(in the rows, 128 means zero)
Each row of numbers belongs to one of the elements below and depends on some of the facts about them. Some rows are named. Which element is each other row?

Named rows:
[122 119 110 108 139 120 129 167 106 100 110  99 131 141 202 135 144 155
  87 120 194 149  86 102 128 126 131 135 165  84 105  92 147  86 183 133
  89 102 129 146 128] -> K_907
[140 158 123  85 100  75 118 110 145 145 156  77 161 135 138 147 148 184
 144 141  79 143 122 161  75  85 147 135 191 145 134  87 135 115 126 109
  87  89  95 167 121] -> K_102
[ 85 148 123  89 126  62 135 110 198  94 100 116 119 131 114 126 146 153
 156 113 135 137 138 182 132 104 129 137 168 141 139  90 116 151 119 101
 125 111 207 135 159] -> K_766
[152 196 129 158  92 137 112 146 127 131 116 119 129 131 153 134 112 162
  89 151 188 137 188  85 165 108 143 120 111 167 113 106 142 121 156 125
 136 155 116 152 128] -> K_395
[166 143 138 109 107 120 105 142 136 136 145 110 151 147 140 136 136 143
 117 125 106 145 117 131  69 115 134 135 146 117 143 104 104 119 119 109
 112 106  96 163 112] -> K_569
[ 89 113 144  94 125  60 108 145 146  93  99  78 116 124 162 110 191 157
 160 102 133 172 102 174 121 103 133 131 192 151  89  86 104 139 136  88
 113 119 185  69 116] -> K_236
[103 145 127 138 113 106  76 198  79 126 116  74 109  98 169 119 160 157
 118 145 187 179 115 124 128 138 100  84 156 193  89 113  91 153 191 110
 148  98 143  69 111] -> K_591
[113 124  94 115 154  67 133 148 140 169 103  82 115 151 158 127 116 211
 157  95 135 133 117 105 137 113 159 174 174  82 141 114 166  82 150 119
  55  75 138 147 148] -> K_326
[118 123 168 141 154 126 158 158 132  45 109 167 102 143 127  88 175 112
 156  70 133 122 100 141 131 100 147 142 168 162 149 101 140 152  89 123
 121 128 150 147 161] -> K_437
[174 143 138 112 110 126 111 150 131 135 141 116 151 155 136 122 124 129
 115 124 107 135 128 121  67 115 139 136 148 113 152 105 108 117 118 121
 107 108  94 163 107] -> K_221
[178 141 138  98  97 135 104 141 113 114 149 107 164 151 161 140 143 123
  96 136 132 159 113 125  62 108 125 119 159 123 115  87 101 112 142 117
 116 119 102 163 104] -> K_942
[163 121 151  99 181  76 124 136 171  56  53 128 139 125 105 105 149  89
 102 151 110 107 158 170 134  92 152 106 144 142 133  73 158 127 119  87
 122 128 128  64  86] -> K_419
[130 122 101 122 160 108 128 170 124 117  97 116 122 148 159 120 114 148
 100 118 165 121 110 100 123 129 143 146 141  79 141 108 165  86 156 129
  86  91 120 147 133] -> K_322
[177 136 145 118 123 129 115 147 121 120 146 127 151 148 131 130 136 124
 119 118 108 133 112 121  64 116 134 133 148 121 148 104 110 125 115 122
 112 106  91 173 116] -> K_148
[135 113 155 118 143 108 138 145 167  84  91 143 110 144 138 117 159 124
 142  96 146 131 130 147 147 110 151 141 136 119 135  78 114 136 106  99
 133 152 151 120 119] -> K_775
[ 80 111 115 115 152 124 138 174 125 130 106 129 115 119 175 146 145 166
 110 106 151 105  98 131 137 151 130 165  98  60 161  98 149  97 151 116
 112  91 105 140 113] -> K_618
[168  93 144 103 128 175 108 170 145 173 127 108 145 122 112 148 144 151
 152 115  82 149 109 149  97 110 111 122 131  74 187  93  92 123 113  72
 122 101 117 188  84] -> K_480

How the elements are related:
K_102 {π=c, ε=K_274}
K_103 {π=b, ε=K_82}
K_105 {π=a, ε=K_632,K_786}
K_109 {π=a, ε=K_274,K_28,K_632}
K_14 {π=b}
K_148 {π=c, ε=K_761,K_789}
K_152 {π=a, ε=K_209,K_28,K_90,K_526,K_344}
K_153 {π=c, ε=K_759}
K_171 {π=c}
K_174 {π=c, ε=K_28}
K_188 {π=c}
K_198 {π=a, ε=K_274,K_419}
K_205 {π=c, ε=K_28,K_428}
K_209 {π=c, ε=K_413}
K_221 {π=c, ε=K_562,K_407}
K_236 {ε=K_413,K_274,K_591}
K_244 {π=a, ε=K_973}
K_247 {ε=K_28,K_264,K_743}
K_264 {π=a, ε=K_413,K_326,K_973,K_109}
K_274 {π=a, ε=K_28}
K_28 {π=a}
K_285 {π=c, ε=K_468}
K_296 {π=c, ε=K_28}
K_314 {π=a, ε=K_28,K_973,K_743}
K_322 {π=b, ε=K_671}
K_326 {π=b, ε=K_468,K_274,K_407}
K_341 {π=c}
K_344 {π=c, ε=K_274,K_479}
K_347 {π=c, ε=K_907,K_46}
K_368 {π=a, ε=K_413,K_618}
K_373 {π=b, ε=K_28,K_109}
K_395 {π=a, ε=K_314,K_743,K_507}
K_396 {π=a, ε=K_413,K_314}
K_4 {π=a, ε=K_413,K_28}
K_407 {π=a}
K_413 {π=a, ε=K_28}
K_419 {ε=K_600}
K_425 {ε=K_326,K_4}
K_427 {π=a, ε=K_209,K_425,K_924}
K_428 {π=b, ε=K_591}
K_437 {ε=K_479}
K_438 {π=a, ε=K_413,K_419}
K_441 {π=c, ε=K_274,K_264}
K_454 {π=a, ε=K_723,K_681,K_235}
K_46 {π=c, ε=K_396,K_28,K_561,K_526}
K_468 {π=c, ε=K_480,K_28,K_970}
K_474 {π=a, ε=K_28}
K_476 {π=b, ε=K_209}
K_479 {π=a, ε=K_413,K_28,K_632}
K_480 {π=c}
K_483 {π=b, ε=K_496}
K_496 {π=a, ε=K_4}
K_503 {π=b, ε=K_76}
K_505 {π=a, ε=K_562}
K_507 {π=a, ε=K_14}
K_519 {π=a, ε=K_14}
K_526 {π=a, ε=K_28}
K_548 {π=a, ε=K_274}
K_561 {π=a, ε=K_479}
K_562 {ε=K_209,K_28,K_561}
K_567 {ε=K_109}
K_569 {π=c, ε=K_407,K_236}
K_581 {π=c, ε=K_413,K_76}
K_591 {π=a, ε=K_413}
K_600 {ε=K_413,K_632}
K_617 {π=c}
K_618 {π=b}
K_627 {π=b}
K_632 {π=b, ε=K_413,K_743}
K_663 {π=c, ε=K_158}
K_671 {π=a, ε=K_396,K_526}
K_677 {π=b, ε=K_428}
K_681 {π=b, ε=K_480}
K_688 {π=a, ε=K_789}
K_7 {π=c, ε=K_503,K_561}
K_71 {π=b, ε=K_759,K_600}
K_723 {π=b, ε=K_600}
K_743 {π=c, ε=K_28}
K_759 {π=b, ε=K_617,K_109}
K_76 {π=a, ε=K_413}
K_761 {π=b}
K_766 {ε=K_274,K_28}
K_769 {ε=K_314,K_973}
K_775 {ε=K_786}
K_780 {π=a}
K_786 {π=a}
K_789 {π=a, ε=K_479}
K_791 {π=b, ε=K_28}
K_796 {π=c, ε=K_205}
K_8 {π=b, ε=K_396,K_992}
K_82 {π=b, ε=K_480,K_681}
K_822 {π=a, ε=K_479,K_90,K_632}
K_852 {π=a, ε=K_428}
K_856 {π=a, ε=K_285}
K_858 {π=b, ε=K_8,K_663,K_285,K_171}
K_86 {π=b, ε=K_90}
K_875 {π=a, ε=K_632,K_743}
K_90 {π=b, ε=K_274}
K_907 {π=b, ε=K_244,K_591}
K_924 {π=c, ε=K_109}
K_932 {π=b, ε=K_413,K_28,K_973,K_561}
K_933 {ε=K_76}
K_942 {π=c, ε=K_591,K_507}
K_943 {π=b, ε=K_479}
K_948 {π=c, ε=K_548,K_632}
K_957 {π=a, ε=K_507}
K_959 {π=a, ε=K_992}
K_967 {π=a, ε=K_341}
K_973 {π=c, ε=K_632}
K_974 {π=b, ε=K_326,K_4}
K_978 {π=b, ε=K_789}
K_988 {π=b, ε=K_28,K_90,K_109}
K_992 {π=a, ε=K_480,K_468,K_274,K_632}
K_999 {π=b, ε=K_970,K_174,K_395}

Rows to name:
No name comes twice in this set of rows, the named rows included.
[144 125 140 116 111 112  72 170 124 142 132  95 127 137 121 107 142 119
 121 119 117 165 106 117  36 145 120 130 141 137 127 126  82 133 129  90
 109  90 109 105 111] | K_581
[125 158  94 122 142  50 116 111 166 139 161 143  90 126  68 179 117 187
 129 153 195 136 102 155 160 144 168  85 151 184 142  72 128 174 172 105
 149  82 129 158 188] | K_109
[152 154 113  86  97 134 113 137 151 100 160 115 159 139 126 143 116 103
  78 152 141 152 115 150  58 125  89 100 161 119 144 100  81 132 153 123
 131  88 155 195 136] | K_205
[102 184  91 134 119 108 123 151 149 123 128 134 112 109  98 135  93 152
 111 155 177 121 161 135 149 138 103 106 131 176 172 125 112 163 162 134
 167  87 176 168 165] | K_474
[137 125 136 117 107 103  64 171 123 144 123  86 119 136 121  98 142 106
 119 115 115 173 103 118  27 155 110 129 135 146 118 136  78 137 129  85
 106  86 114  85 105] | K_209
[144 134 156 131 122 115 127 132 187  96  90 138 109 164 139 109 145 125
 129  82 172 147 144 117 139 110 159 152 120 120 104  90 111 130 111  96
 121 179 159 129 138] | K_769
[ 75 142  66 100 136 103 130 149 166 109 108 126 111 126 121 126  91 139
  90 126 179 123 111 122 104 164 109 150 128  90 159 126 138 117 171 132
 111  68 182 178 183] | K_791
[160 127 152 128 150  73 130 152 149 131  86 128  99 190 134  89 126 136
 174  67 147 132 150 105 129 112 167 165 141 106 147 109  88 138  94 123
 121 148 177  99 143] | K_425
[162 167 125 110 100 122 113 135 149 112 136 123 155 148 108 110  96  98
  94 135 113 125 153 117  51 121 109 130 143 130 161 128 100 132 125 131
 114  96 136 180 142] | K_46
[180 125 152 131  82 160  89 119 201 138 142 138 122 144  98 145 134 131
  91 117 150 169 114 103  70 129 167 130 100 148  93  82 136 108 122  46
  90 152  71 193 140] | K_973
[123 156 126 152 131  94  92 182 104 132 108 100 109 105 131 120 135 150
 119 157 158 135 151 119 135 133 130  99 133 190 129 118 125 145 157 107
 145  94 120  80 114] | K_438
[136  99 104 122 167 121 131 173 129 126  87 112 115 137 149 124 117 151
 117 115 155 129  96 102 136 126 133 144 147  70 148 110 159  90 167 114
  89  85 131 154 135] | K_103
[118 123 103 113 160  97 133 156 134 113 106 116 119 139 158 129 130 162
 105 117 160 119  97 114 127 131 147 148 146  90 141 104 169  88 159 122
  88  84 114 151 138] | K_86

Now the same elements, written a new way:
Some rows with their names:
[117 126 126 111 157  67 113 148 113 151 173 179 130 165 128 118 180 116
 119 162  69 159 147 102 122 132 120 165] -> K_600
[113 119 131 107 120  37 124 164 136 140 186 170 146 136 112 120 165 114
 132 161  62 143 133 124 111 144 143 152] -> K_769
[107 130 127 102 155  52 101 165 138 138 165 184 146 128 108 124 179 131
 128 141  66 155 135 113 110 143 136 159] -> K_236
[112 131 117 137 180  69 129 146 107 109 176 214 141 103 120  76 131 118
  97 144 119 107 142  97 138 135 109 127] -> K_761
[120 122 160 107 124  49  98 170 138 148 168 159 123 120 118 111 157 119
 135 136  96 119 157 111 168 126 129 130] -> K_875
[102 116 153 126 170  61 121 122 127  99 164 167 160  91 124 117 133 109
  80 172 110 122 154  85 135 139 159 154] -> K_14
[126 124 150 105 127  50 101 183 137 153 167 174 119 121 117 107 155 122
 143 119  92 113 151 119 166 122 120 122] -> K_822
[112 118 144  93 144  61  57 194 119 148 183 157 136 157 129 114 178 149
 111 141 103 114 153 101 176 117 129 125] -> K_454
[101  98 135 110 155  55 125 158 120 130 187 196 147 157 136 101 177 127
 101 142  75 139 144 101 109 164 141 153] -> K_271
[109 117 128  91 162  49 119 161 138 122 166 182 135 137 119 103 175 139
 124 131  68 162 155 135  99 142 136 148] -> K_425
[ 95 128 147 120 143  65  99 142 133 107 171 184 135  90  92 128 149 112
 104 154  97 113 132  99 117 120 123 142] -> K_907
[ 92 102 173 102 130  62 105 164 130 161 165 158 103 118 123 109 144 116
 109 141 114 137 139 128 153 129 126 138] -> K_396
[124 131 130 116 152  68 113 150 131 100 193 182 128 105 102 103 159 122
 109 136  83 107 155 113 123 113 110 128] -> K_86
[103 124 121 103 170  77 101 167 104 149 189 173 142 187 136 107 174 140
  90 172  91 157 145  99 125 137 131 156] -> K_235
[105 124 162  94 181  91 117 148 129 159 160 157  93 116 126  99 146 113
 104 124 104 160 172 120 154 141 125 146] -> K_274
[101 107 174  98 140  77 119 163 130 156 162 163  98 119 123 109 141 111
 100 136 114 135 137 137 144 137 122 128] -> K_526
[125 115 137 113 183  74 110 157 138 152 183 145 110 132 114  75 166 144
  42 172  98 167 133  87 157 148 120 143] -> K_480

Name these rows:
No name comes twice in this set of rows, the named rows included.
[122 122 153  98 142  58  85 172 135 150 166 164 114 119 119 118 176 127
 138 114  84 127 166 110 163 118 126 134] | K_198
[105 119 178 100 181 108 142 139 122 171 150 152  82 113 131 106 126 105
  81 146 124 169 159 128 144 151 127 151] | K_28
[108 116 178 110 131  59 115 161 140 156 159 145 117 116 121 111 141 106
 116 147 104 129 146 122 156 139 143 135] | K_314
[125 135 147 115 152  87 102 127 120 100 194 176 117 119 123 111 177 113
  98 145  78 115 171  91 128 120 105 145] | K_759
[ 95 121 143 118 163  66 100 123 120 104 163 195 115 103 116 112 155 123
  94 158  99 131 152  99 122 116 111 151] | K_618
[117 120 147 121 175  60 127 174 113 162 153 198 124 126 133  76 137 114
 124 123 128 124 148 114 169 150 119 120] | K_789
[118 133 112 139 159  53 116 155 118 101 179 214 145 104 112  79 140 121
 118 142 107 101 138 104 138 121 107 120] | K_978
[ 91 115 142 119 143  53  95 133 117  96 160 201 113 113 115 109 154 126
  93 163 106 118 131 112 122 102 105 153] | K_503
[155 111 163 120 161  69 118 139 138 139 178 170 102 131 125  95 185 116
  67 147  60 141 148  79 143 154 100 145] | K_617
[132 115 156 112 148  26  98 171 162 130 153 171 150  93  99 120 174 128
  92 156  68 126 108  78 147 156 136 139] | K_942
[111 139 129 121 162  77  79 146 108 107 188 170 128 139 122 118 166 131
  89 169  99 117 159  90 142 107 110 140] | K_723
[ 99 115 173 104 171  77 114 136 121 161 134 174  80 126 133 115 139 113
  99 138 115 160 152 122 159 133 117 159] | K_413
[110  70 192 102 136  62 100 179 121 120 177 186 140 144 154  97 173 120
  97 111 106  89 154 103 145 162 143 120] | K_967

